Below are the code and all the weights of a small trained network. Each question names an input and a class and asks about switching units off, where a switched-off unit gives its printed mean instead of its output.

import numpy as np


def w(rows, s, z=0):
    codes = np.array(rows[::2]) - 128.0
    scale = np.full(codes.shape[1], s)
    scale[-1] = z or s
    return codes * scale


def norm(h):
    return h / np.sqrt((h * h).mean(-1, keepdims=True) + 1e-5)


def f(y):
    return y / 2 * (1 + np.tanh(0.7978845608 * (y + 0.044715 * y**3)))


def log_softmax(a):
    a = a - a.max(-1, keepdims=True)
    return a - np.log(np.exp(a).sum(-1, keepdims=True))


def net(x, mask):
    res = np.array(x, float).reshape(1, 2) / 4 @ E
    u = 0
    for l in range(2):
        y = f(norm(res) @ A[l][:, :-1].T + A[l][:, -1])
        res = res + np.where(mask[u : u + 9], y, B[l][:, -1]) @ B[l][:, :-1]
        u += 9
    return log_softmax(norm(res)[-1] @ U[:, :-1].T + U[:, -1])


A, B = {}, {}
E = w([
[147,82,103,111,252],'x0',
[117,114,173,47,110],'x1',
],0.012)
A[0] = w([
[154,94,125,161,133,72],'0.n1',
[95,159,9,167,118,117],'0.n2',
[136,170,123,136,98,60],'0.n3',
[141,146,134,144,143,3],'0.n4',
[89,101,56,169,126,62],'0.n5',
[185,133,106,130,98,127],'0.n6',
[116,132,173,152,133,82],'0.n7',
[151,70,167,137,99,103],'0.n8',
[146,121,131,110,53,144],'0.n9',
],0.013,0.0039)
B[0] = w([
[129,235,250,18,104,135],'0.n1',
[132,97,66,80,142,250],'0.n2',
[41,101,203,112,136,163],'0.n3',
[241,212,220,7,80,105],'0.n4',
[167,201,48,64,17,178],'0.n5',
[159,125,170,254,172,146],'0.n6',
[186,194,110,86,92,117],'0.n7',
[175,169,122,164,137,138],'0.n8',
[126,120,112,145,236,253],'0.n9',
],0.007,0.0051)
A[1] = w([
[72,126,186,18,122,4],'1.n1',
[122,161,85,8,111,55],'1.n2',
[189,101,234,31,128,66],'1.n3',
[108,135,196,222,2,133],'1.n4',
[76,95,93,143,216,211],'1.n5',
[176,128,110,167,81,67],'1.n6',
[92,178,243,192,47,62],'1.n7',
[41,157,186,103,147,98],'1.n8',
[35,26,85,102,96,87],'1.n9',
],0.0092,0.0035)
B[1] = w([
[127,212,42,121,112,181],'1.n1',
[55,120,223,177,108,168],'1.n2',
[225,173,2,98,89,186],'1.n3',
[208,92,157,80,211,219],'1.n4',
[116,146,185,147,73,254],'1.n5',
[54,167,68,80,126,132],'1.n6',
[110,80,171,121,197,201],'1.n7',
[97,129,56,182,110,173],'1.n8',
[65,93,187,228,156,156],'1.n9',
],0.0088,0.0069)
U = w([
[173,65,203,113,238,124],'0',
[150,210,7,63,73,152],'1',
[8,154,231,185,45,149],'2',
[159,67,163,104,20,4],'3',
],0.018,0.017)

Each question gives the input, the list of numbers given to net, and the class t.
The units are the neurons (one row each of A and B). Each row of codes is followed by its name. A weight is (code - 128) times the scale printed after its matrix; where a second scale follows, it is the last column's (A, B and U).
mask holds one flag per neuron, layer by layer. A switched-off neuron (its flag False) gives its mean, the last column of its row in B, instead of its output. The means were averaged over made-up inputs and are rounded, as every weight is.
A unit's drop is (log p(t) with every unit on - log p(t) with that unit switched off) / (log p(t) with every unit on - log p(t) with every unit switched off).
The circuit of an input: a set's keep is (log p(t) with only the set's units on - log p(t) with every unit switched off) / (log p(t) with every unit on - log p(t) with every unit switched off). Starting from the 12 units with the biggest drops (on a tie, the unit counted first), units are removed one at a time, each time the one whose removal leaves the highest keep (on an exact tie, the one counted first), for as long as the keep stays at least 0.8.
circuit, biggest first: the units of the circuit, biggest drop first
k most important neurons: the k neurons with the biggest drops, biggest first
top k neurons in layer l: the k neurons of layer l with the biggest drops, biggest first
drop when u is switched off: that unit's drop, to one decimal
input [-6,-5], class 0: circuit, biggest first	(1.n4)
input [3,0], class 2: circuit, biggest first	(1.n5, 1.n4)
input [7,8], class 1: 2 most important neurons	(1.n3, 0.n9)
input [-4,5], class 1: 2 most important neurons	(0.n9, 1.n1)
input [0,-3], class 2: 4 most important neurons	(1.n2, 1.n3, 0.n1, 0.n2)
input [0,-1], class 2: top 2 neurons in layer 1	(1.n2, 1.n3)
input [4,5], class 1: 4 most important neurons	(1.n3, 0.n9, 0.n2, 1.n1)
input [-8,7], class 0: 2 most important neurons	(1.n4, 1.n7)
input [-1,-3], class 2: top 2 neurons in layer 0	(0.n2, 0.n3)
input [-7,-6], class 0: 2 most important neurons	(1.n4, 0.n3)
input [-2,-2], class 2: 2 most important neurons	(0.n2, 0.n3)
input [0,1], class 2: 2 most important neurons	(1.n5, 1.n4)
input [-6,-8], class 1: 3 most important neurons	(0.n2, 0.n5, 1.n6)
input [-6,5], class 0: top neuron in layer 1	(1.n7)
input [0,-2], class 2: 2 most important neurons	(1.n2, 1.n3)
input [-1,2], class 2: 2 most important neurons	(1.n5, 1.n4)
input [-7,-8], class 1: top 3 neurons in layer 1	(1.n6, 1.n2, 1.n9)
input [4,6], class 1: 2 most important neurons	(1.n3, 0.n9)
input [1,-2], class 2: 2 most important neurons	(1.n2, 1.n3)
input [4,7], class 1: circuit, biggest first	(1.n3)
input [2,6], class 1: drop when 1.n3 is switched off	1.1
input [-8,3], class 0: drop when 1.n8 is switched off	0.0
input [-8,2], class 0: drop when 1.n4 is switched off	0.1
